Each row has a class, written after it.
[-14  12  21  28  -7 -19  -2  -7  23  53  -8 -49 -24   8  -2  58  -8 -68
 -38 -48 -48   0 -17   6 -35 -61 -11  18  30  16 -33  -3 -16  29 -12  29
  31 -51  42 -19  14 -38]
<53>
[ 18 -20  42  -6  -1 -47  13 -20 -15  29  46 -27  36 -33  50  19  -2  53
  30 -61 -12   8  -3  21  10 -47 -18  12  24  29  -8 -36 -50 -45  24 -33
  27 -46  14 -40  -5  45]
<34>
[  5 -16  56  22  34   9  -7 -10 -30  48  27  34 -37 -26  25  -5  13  11
 -10 -35  -2  12  -4  35  40 -57   5 -27 -14 -10 -25 -37 -29 -76  53 -21
  15  -4 -16  -7  -4  40]
<137>
[-28 -11  24  51  57  -9   3 -34  -1  72  21  33 -72 -47   8 -21  28 -23
 -17   4  16  15   6  30 -11 -64  -3 -43   1 -30 -46 -44 -21 -66  13 -26
   3 -29  -5  22   1  56]
<44>
[ 47   2  32  34  78  -2  -7 -21  41  21  -3  -3 -67 -11 -18  13  27 -42
  36 -35 -53  10 -59 -31  -9 -76   4  62  54 -48  25  -8 -39 -50  10  34
  18 -34  41 -28  19  81]
<7>
[ 14  -6  26  41  89  -8   0 -17  29  11   7  15 -90  -7   5 -10  14 -52
  56 -19 -34  31 -50 -38 -12 -89  -4  43  34 -49   3  -7 -19 -48  -3  31
  -2 -38  72 -28  27  66]
<137>
[ 16  31  25  20 -40 -21  17 -11  27   0 -29 -94   4   8  12  80  -8 -43
  13 -21 -73  -9 -27  -7 -65 -23 -23  36  49  38  -4   3 -24  47  -8  33
  26 -77  51 -22  37 -14]
<53>
[  -7    1 -114   37   32  -22    2   15   67  -33   16  -39    3   -2
  -59   14   48  -56   25   29  -39   -2   -1  -29  -66   41   -4   12
  -19  -46  -29   50  -15   22  -29   14  -28  -31  -31   -3  -58   35]
<40>
[  1 -26  44   9  58  23  -9  -3 -35  44  20  36 -44  -8  61 -11  11 -49
 -70 -41   5  24 -23  45  49 -57 -16  12   4 -26 -60 -65 -32 -46  36 -15
 -16  52  -6  18  38  46]
<144>
[ 18  32  49   5  13 -12   8  11  21  16  -6 -69 -18  31   6  75   2 -32
   6 -20 -71  -9 -31  -4 -47 -28 -26  77  27  31   5 -17 -15  32 -21  44
  -4 -47  13 -19  94 -36]
<7>
[ 15 -19 -92  25  20 -36   6  20  57 -40   6 -43  33   6 -66  35  26 -34
  52  -6 -34   1 -25 -12 -72  27 -17  18 -11 -43 -16  65 -10  21 -25   6
 -27  -8 -15 -16 -64  17]
<164>
[ 30   6   3  16  71 -13  -5 -13  46  30   4 -13 -66 -11   0   9  18 -24
  31 -40 -46  14 -50 -55   3 -76  10  45  40 -42  20 -14 -35 -29  16  42
   9 -40  44 -36  45  93]
<40>
[ 27   1  41  44  67  -5  -4 -18  31  28 -16 -12 -92 -15  -3  15  14 -41
  44 -14 -36  16 -60 -19  -6 -79  11  38  61 -34  13  -8 -36 -31  21  26
   1 -41  31 -29  28  73]
<184>
[ -18   23   -3   16    4  -48   -9   -3   32   33    8  -61  -31    8
  -16   74    0 -111  -15  -32  -48   13  -39  -15  -54  -68  -35   57
   42   17  -22   22  -18   37  -29   40    1  -56   81  -10   35  -26]
<34>
[ -6  18  44  56  18 -32  -1 -14  39  45 -14 -64 -28   7  -4  56  -6 -90
   3 -14 -44  16 -26  -9 -61 -67  -2  42  33  14 -24   1 -21  41 -15  26
 -15 -52  45 -16  36 -68]
<184>
[ -1   1  12  41  77 -11   2 -26  19  27  -3   4 -87 -22  18   0  29 -83
  38 -24 -37  22 -71 -23 -16 -87 -12  56  61 -56  -8 -20 -33 -21   0  46
  -2 -36  68 -19  28  73]
<144>
[-15  -4   4  12  11 -23  -5  14  27  31  14 -39 -42  55 -26  53   8 -58
  -7 -18 -55   7 -30   6 -51 -30  -5  66  54  15 -23  13  -2  68 -38  35
   8 -41  30 -14  52 -19]
<164>
[ 17  -6  29  46  91  -5 -10 -25  25  31   8  11 -84 -15  -4  -7  24 -51
  31 -28 -36   6 -61 -32  -3 -79  -7  63  48 -48   9 -22 -28 -50  -3  24
  10 -29  62 -26  16  69]
<7>
[ 19 -12  -5   1  17   3 -14 -39  11  25  42   1   6 -53   7  20   4 -29
 -36 -38 -26  13 -27  34  13 -50  -5 -25  18 -23 -29 -27 -46 -28   6 -26
  13 -11 -38  -6 -32  28]
<44>
[ 20  -2  19  35  76 -15 -13 -29  40  30  -1  -9 -76 -27  -3  13   7 -65
  35 -32 -27   9 -57 -33  -8 -96   5  37  58 -41   7  -8 -33 -34  12  32
  15 -36  55 -32   8  54]
<184>
[ 18   9 -75  37  31 -26   4  15  65 -42  -5 -50  38  -4 -36  43  35 -50
  46   1 -55  -6  -7   0 -81  29 -11   8  -4 -32 -32  42 -29   9 -12   2
  -6 -35 -36 -20 -80  21]
<53>
[  8  -7 -56  64  28 -11   9 -13  69 -39  -2 -59  -8  -3 -51  15  37 -38
  83  48 -34  -7  -8 -13 -94  18   3   9  -8 -26  -8  55 -11  19 -26  -5
 -46 -55  -1  -9 -55  28]
<184>
[ -5 -25 -63  44  31 -10 -13   6  52 -39  12 -32  -9 -13 -59  -1  31 -33
  57  34 -24  -8  -7   2 -61  33   6   3 -17 -35  -5  49 -13   0 -17 -13
 -25 -31 -47 -18 -85  33]
<184>
[ 28 -13   7  17  62 -16   0 -13  25  19   0  -8 -71  -2 -13  38   5 -57
  14 -45 -42  18 -63 -31  -6 -77  -8  46  68 -44   8 -15 -33 -24   1  44
  13 -29  47 -21  46  93]
<164>
[ 13  10  11  20  84 -11  -3 -10  38  21   5  21 -80 -26 -10 -14  19 -43
  42 -20 -33   7 -52 -34   6 -82  -4  44  40 -45   0 -13 -27 -42   8  38
  21 -25  50 -23  23  80]
<193>
[ -6 -19  -1  60  29   1 -16 -29  14  70  39  35 -61 -65  22  -6  24 -46
 -30 -50  29 -12  19   4  41 -18 -39 -33 -12 -42 -63   9 -35 -68  39 -12
 -11  13  81   2 -29  60]
<40>
[-18  20  41  28  15 -21   4 -22  10  34 -11 -75 -31  29  -6  39   3 -54
  -1  -8 -56   2 -30   3 -34 -59  10  58  49  41 -28   1 -14  53 -29  -1
 -19 -62  34 -11  50 -30]
<184>
[ 12  31  18  18 -21 -10  -9  15  18  22 -21 -77 -10  21 -31  72   2 -56
 -24 -21 -72  -5 -13  -2 -38 -39  -1  58  28  28  -5  -1 -11  23 -11  48
  13 -52  22 -19  37 -19]
<7>
[ 39  -6  63  35  45 -19  20 -29  13  32  29  -6  53 -15  30   5   6   4
  39 -19 -16  -2   2  -5  53 -32  10  -3  10 -18  14 -11 -52 -62   4 -38
 -61   9  25  11  39  50]
<34>
[  -7   -4 -104   14   38  -21   -3   29   55  -38   21   -9   -6  -18
  -69    3   44  -45   58   14  -29  -23  -17  -14  -50   21  -30   14
  -18  -31  -39   55   -5    9  -24   10  -14  -16  -11  -12  -72   20]
<193>
[ -25    0 -106   35   50  -34   -6   24   54  -13   11  -38   15   24
  -51   -4   65  -16   22   28  -35   -7  -29  -16  -69   26   15   24
   -7  -30  -43   45    4   38  -24  -12  -32   -2  -22   -4  -72   22]
<40>
[ 11 -24  33   7   3  -2  -1 -30   5  53  27  10  12 -40   3  -2 -15  13
 -27 -54  12  -1   4  17  28 -38  -9 -34   1 -20  -5 -11 -30 -64  11 -18
   4  29  -8  -4  -5  50]
<164>
[ -9  -4 -77  24  54 -11 -10  32  52 -24  22  -9  14  -4 -48   3  52 -36
  57  21 -24  12   7  -3 -48  38   1   4 -13 -40 -16  40  -1  13 -29  33
 -26 -10 -21 -14 -65  13]
<144>
[-19   8  16  16 -12 -48   4   4   7  32  -7 -75 -21  32  -8  85  -9 -46
 -19 -34 -60   9 -47  10 -40 -39 -19  60  38  24 -20  -7  -5  62 -13  36
  -1 -42  45 -19  50 -41]
<164>
[ 24  -7  13  28  62 -28 -10  -5  25  23   5   3 -72 -11   0  26  16 -62
  49 -37 -34  25 -62 -35 -12 -97  -4  47  53 -34  19  -6 -37 -39  19  34
  12 -56  68 -33  23  87]
<34>
[   9  -34   13   55   66  -22   -1  -46   14   43   46   14  -40  -51
   21   22    2  -78    3  -63   -2    6  -60    5   -9 -101  -35   17
  -27  -48  -44  -40  -32  -54    6   -2  -30   10   67  -27   -5    6]
<34>
[-20  34   5   4   8 -31   2   4  12  18  -3 -62  23  38   0  43   2 -67
 -22  -6 -60   7 -43 -14 -49 -60  -6  65  43  38 -33   2  -4  51 -44  13
  -9 -24  46  -2  43 -62]
<137>
[ 15 -12 -72  25  34 -24  -1  36  47 -38   8 -41  23  12 -54  19  44  -2
  47   8 -38  -2 -13  -8 -72  33  -9  33 -17 -20  -9  41  -5   8 -17   5
 -11 -22 -29 -23 -74  12]
<7>
[ -2   3   4  38 101  -6  -2 -19  44  43   2   8 -88  -4  16  -4  29 -86
  13 -13 -43   8 -60 -24 -14 -83   3  49  53 -43 -20 -21 -25 -35   6  13
  18 -13  48  -7  14  71]
<53>
[ 35  -1  50 -21  24  -3  14 -27 -10  29  34 -35   7 -15  24   2 -14  49
  20 -18 -68  20  -3  30  14 -28  26  25 -38  24  16 -66 -34 -47  31 -23
  -6 -20 -87 -22  53  70]
<44>
[-17  23 -11  -5   6 -30 -10 -11  11  18  11 -67 -19   7  -4  73   5 -99
  14 -42 -68 -13 -41 -11 -41 -59 -22  56  16  11 -10 -14  -5  50 -10  66
   4 -58  54 -24  35 -38]
<144>
[ 15 -16  37  49  83 -12 -10 -23  32  32   0 -15 -93 -20   4  13   9 -39
  36 -27 -26  21 -51 -28 -10 -84   8  36  47 -39  11 -16 -28 -36  13  30
   8 -41  55 -36  21  76]
<184>
[-34  24   8  11  -2 -45  16   7   3  21 -11 -45 -25  18   7  34  11 -41
  -4 -16 -47  -5 -36   0 -35 -52 -18  54  48  30 -44 -10  -8  52 -20  21
  12 -55  36  -9  36 -35]
<193>
[ 13  13  13  25  79 -14   5 -25  37  15   2   6 -93 -23  -9 -18  16 -41
  72 -21 -51   3 -69 -41  -9 -93  -9  62  39 -38   4 -11 -23 -30   6  39
  13 -48  71 -33  28  77]
<193>
[ 14   6  44  39  31  12 -10  31 -12  74  13  -2 -63 -50 -18  41  23   6
 -54 -20 -23  28 -17  42  34 -13  -2  -5 -33 -10  -9 -25 -34 -64  66  27
  24  20 -51 -16 -14  35]
<7>
[  9  10 -69  29   0 -21  -7   3  43 -43 -10 -38  53  -8 -38  -2  22 -13
  69  29 -32   2   5   0 -84  33 -12   2   2 -12 -26  51 -13  15 -39 -31
 -33 -40 -21 -11 -61  23]
<44>
[-26   2   3  -9  39 -16   2  -1 -38  30  11 -26  15  -5  66   4  18  -6
 -26 -21  -7 -12 -23  35   9 -36 -31  39   1   7 -60 -62 -15 -25  17 -19
  -9  30  10   7  35  24]
<144>
[-26  35  12  10   2 -39  10 -11  14  40  -8 -63 -10   9  21  55  -6 -75
 -15 -31 -50 -18 -45  -7 -37 -62 -34  38  44  31 -39 -11 -11  47 -17  12
  15 -39  59 -13  27 -63]
<53>
[  8 -46 -15  57  40 -41  22 -41  -7  57  19   6 -65 -33  -3  15  11 -45
  -5 -85 -19   9 -63  15  22 -68 -37  19  25 -65 -63   7 -39 -58  31   3
  -3  16  56  -9 -39  71]
<164>
[-11  49  22  18  -6 -22  10 -13  21  41 -15 -55   2  25   3  44   4 -48
  -6 -11 -62 -35 -21   4 -25 -36  -4  39  58  13 -18   8 -25  33 -22  18
  12 -42  25  -6  40   3]
<53>
[-14   7  26  29 -46 -21  -3  -6  -1   0 -21 -89   4  32  27  68   6 -42
  -5 -22 -62   8 -27  29 -47 -25 -20  51  70  17 -24  -4 -21  74 -28  27
  -3 -72  59 -17  38 -20]
<144>
[  5  -5  -4  25  65 -14   0 -25  34  30   9 -13 -77 -14   2  -9  23 -32
  15 -32 -45  12 -58 -50   0 -78   8  49  60 -41   2 -11 -34 -23  -8  27
   7 -46  47 -28  32 101]
<40>
[ 35  -9  17  29  33 -17   1 -41  19  36  17 -17  27 -46  14  12  -4 -25
   3 -65 -37  -8   6  21  10 -71  -9 -12   4 -38 -45 -10 -51 -84   9 -17
 -15 -17   0  -2   4  47]
<44>
[ 12  40  -6  17 -21 -32  12 -36  42   5 -11 -70   0   6 -12  62  -8 -98
  -1  -9 -77   4 -20   3 -62 -51 -11  49  51   4 -35   4 -21  48 -45  30
 -12 -57  31  -4  50 -31]
<44>
[ 23  -5  57  49  23  28  -2 -27  29  66  26   8 -46 -50  -6  14   2 -25
 -30 -25  -6  23   7  15  -4 -39 -14 -53  11  -6 -20 -16 -46 -35  10  -6
  23 -18  13 -13 -18  40]
<53>
[ 13   6   5  24  68 -12   2 -15  34  13  -9   9 -90 -24 -13 -16  18 -38
  55 -19 -41  10 -59 -37   6 -90  -2  50  45 -44   5  -5 -22 -36  10  37
  21 -42  66 -28  19  83]
<193>
[  73   21   45   21   35    5    8   -1    6  -13  -10  -21    4  -32
    3   67    0  -22   19  -51  -39   -3   10    6   11  -43  -12  -27
  -28  -31  -17  -20  -34 -100   55   48  -13    5    3   -9   45   64]
<137>
[ 16  11  17  42  68   4   5 -17  34  44 -15  19 -86 -20   7  -4  21 -48
  29 -25 -25  -1 -46 -20   4 -72  -3  29  57 -48 -13  -7 -28 -45   4  24
  18 -12  56 -27  22  84]
<53>
[  9   7 -89  30  29 -17   0  26  51 -66  -4 -27  27   1 -70  18  43 -22
  52  18 -38   4  16  -3 -49  18  15  -9 -13 -54 -21  67  -5 -20 -24  24
 -13 -38 -33 -16 -82  36]
<137>
[  3  37  10 -10  20 -50  13   3   5   2 -11 -80 -15  25   4  73  -1 -58
  32 -21 -73  14 -32 -17 -62 -41 -19  65  21  39 -17 -11  -1  57 -24  28
 -10 -66  27 -20  89 -31]
<44>
[ -8 -33 -94  18  28 -34   1  27  46 -41  12 -42 -10  17 -69  30  37 -11
  32   5 -32  10 -32   5 -82  24  -6  15 -19 -34 -18  47   8  28 -14   6
 -13 -18 -31 -17 -74  38]
<164>
[ -5  24  35  16  -2 -19  -2  -1   9  23  -8 -79 -19  36  -1  54   3 -61
 -28 -16 -53 -14 -34   4 -55 -42 -38  74  25  41 -31  -6  -4  45 -25   3
 -14 -27  60  -1  58 -43]
<7>
[ -6 -10 -81  36  47 -25  -7  35  49 -31   1 -31   9  21 -53   9  59 -25
  14  26 -32  -1 -29  11 -66  31 -10  38   5 -44 -29  52 -11   9 -20 -19
 -16   2 -43   3 -86  18]
<7>
[ 41  -3  25   7  69  -8   1 -18  29   7   3   3 -60 -12 -24  33   2 -24
  53 -55 -49   5 -52 -37  -3 -70  -4  40  54 -40  35 -10 -37 -40   0  58
  15 -57  35 -35  59  97]
<164>
[ 40  -8  52  54  20  11 -11 -25  32  42   1 -16 -19 -60   2  44   2 -29
 -34 -48   1  13  13  37  24 -40  -2 -41   0 -46 -24  15 -59 -67  41  -3
  -3   0 -12  -5 -15  32]
<184>
[ 23   2   7  21  72 -27   3 -32  36  13   1 -12 -61 -23  -1   0  12 -35
  62 -26 -50  24 -54 -34 -25 -89   6  41  58 -41   9 -13 -25 -31 -18  24
   8 -57  42 -34  34  77]
<44>
[-10  22  22   2  17 -41   8  18  30  -8   8 -73 -17  41  21  76   8 -62
  14   3 -49  12 -32  -4 -70 -46 -23  58  40  28 -13  -8  -2  59 -37  30
 -18 -54  42 -11  83 -33]
<34>
[ 29  -4  31  38  76  -3  -5 -23  35  26   6  -4 -89 -18  -1   5  21 -41
  50 -28 -40   0 -51 -38 -17 -73 -17  58  41 -41  22 -13 -26 -56   7  34
  10 -39  69 -28  29  90]
<7>
[ -6  13   5   5  -3 -18 -11  -3  25  35  -2 -56 -26  31 -37  61 -13 -70
 -29 -27 -73   2 -52 -11 -41 -60  -4  54  51   5  10  14 -22  43 -20  49
  18 -58  24  -4  48   8]
<164>
[ 17  -7  30  42  66  -8 -15 -28  42  34  -2  -2 -95 -30  -7   6   0 -60
  33 -22 -17  16 -52 -34 -24 -85  -5  33  51 -35  12  -8 -29 -33   6  31
  11 -31  60 -34  12  63]
<184>
[ -3  -8   7  27  75  -6 -11  -8  14  37   5  14 -93 -15  16   8  25 -76
  20 -28 -22  29 -59 -22  -4 -74 -15  54  50 -41  -7 -32 -20 -14   3  50
   8 -19  76 -24  34  56]
<144>
[ 14   3  14  31  84  -6  -1 -28  45  38   9  10 -75 -18  12  -9  17 -50
  39 -30 -39   4 -51 -32  -7 -72  -3  41  59 -39   1 -10 -33 -40   0  19
  27 -25  59 -31   6  87]
<53>
[ -8  33 -10  23   8 -11   7 -19  49  11  -2 -56 -24  13 -19  47   5 -95
 -10 -16 -71 -21 -34   0 -59 -49 -13  57  44  -5 -33  21 -18  52 -49  40
  24 -60  39 -19  24 -35]
<53>
[  9  11   0   5 -19 -21   7  -6  38   8  -6 -63 -27  20 -37  70 -15 -83
  -7 -31 -54  -1 -35 -14 -57 -52 -32  44  43   3 -11  28 -14  51 -39  42
  -1 -49  45 -10  59 -22]
<164>
[ 22   6  14  13  79 -13   2  -8  29  -2   7   4 -44   0   7  -4  14 -39
  34 -21 -40  14 -49 -40 -13 -82  -1  54  61 -34   4  -5 -29 -42 -14  30
  11 -33  57 -20  37  75]
<137>
[   6   -2 -105   11   28  -24    1   36   51  -50   18  -35   29    7
  -47   21   33  -36   63   13  -42   -3   13  -12  -52   20  -11   22
  -28  -32  -32   58   -5   -9  -22   10  -20  -28  -21  -18  -61   14]
<137>
[ 21 -27  20  43  42   8 -23 -27  31  54  13  17 -16 -37 -24  -4   9 -52
 -38 -43   4  -8  -7  20  18 -58   8 -12  13 -36 -42   5 -40 -66  13 -21
 -11  38   1   2 -35  31]
<184>
[ -7   2 -54  36  28 -30   3  14  38 -39  -2 -54  33   4 -34  14  24   2
  61  28 -24 -17 -19  -4 -79  32  -5  19  -1  -7 -18  45  -7  32 -31  -6
 -37 -26 -23 -26 -59   0]
<184>
[ 13   6  53  19  41 -22  -1 -36   3  -3  19 -17  83  -2  38 -16  -7   3
  17  -9 -18 -12 -39   9 -17 -47  -4  26   7  10  -6 -34 -34 -30 -11 -52
 -38   9  29   5  12  -1]
<34>
[ -9  22  10  39  -3 -13   0 -17  22  44 -12 -49 -54  19 -36  50  17 -87
 -33 -17 -61  -1 -45   0 -38 -59  -9  60  45  -2 -15  18 -17  36 -22  34
  13 -54  40   0  18 -29]
<7>
[-10   4 -85  18  24 -23  -6  35  42 -25   1 -32  24  -7 -45  10  45 -32
  31  12 -26  24 -12   9 -71  31 -17  22  -7 -19 -36  48 -13  29 -21  12
 -20 -11 -20 -15 -81   3]
<144>
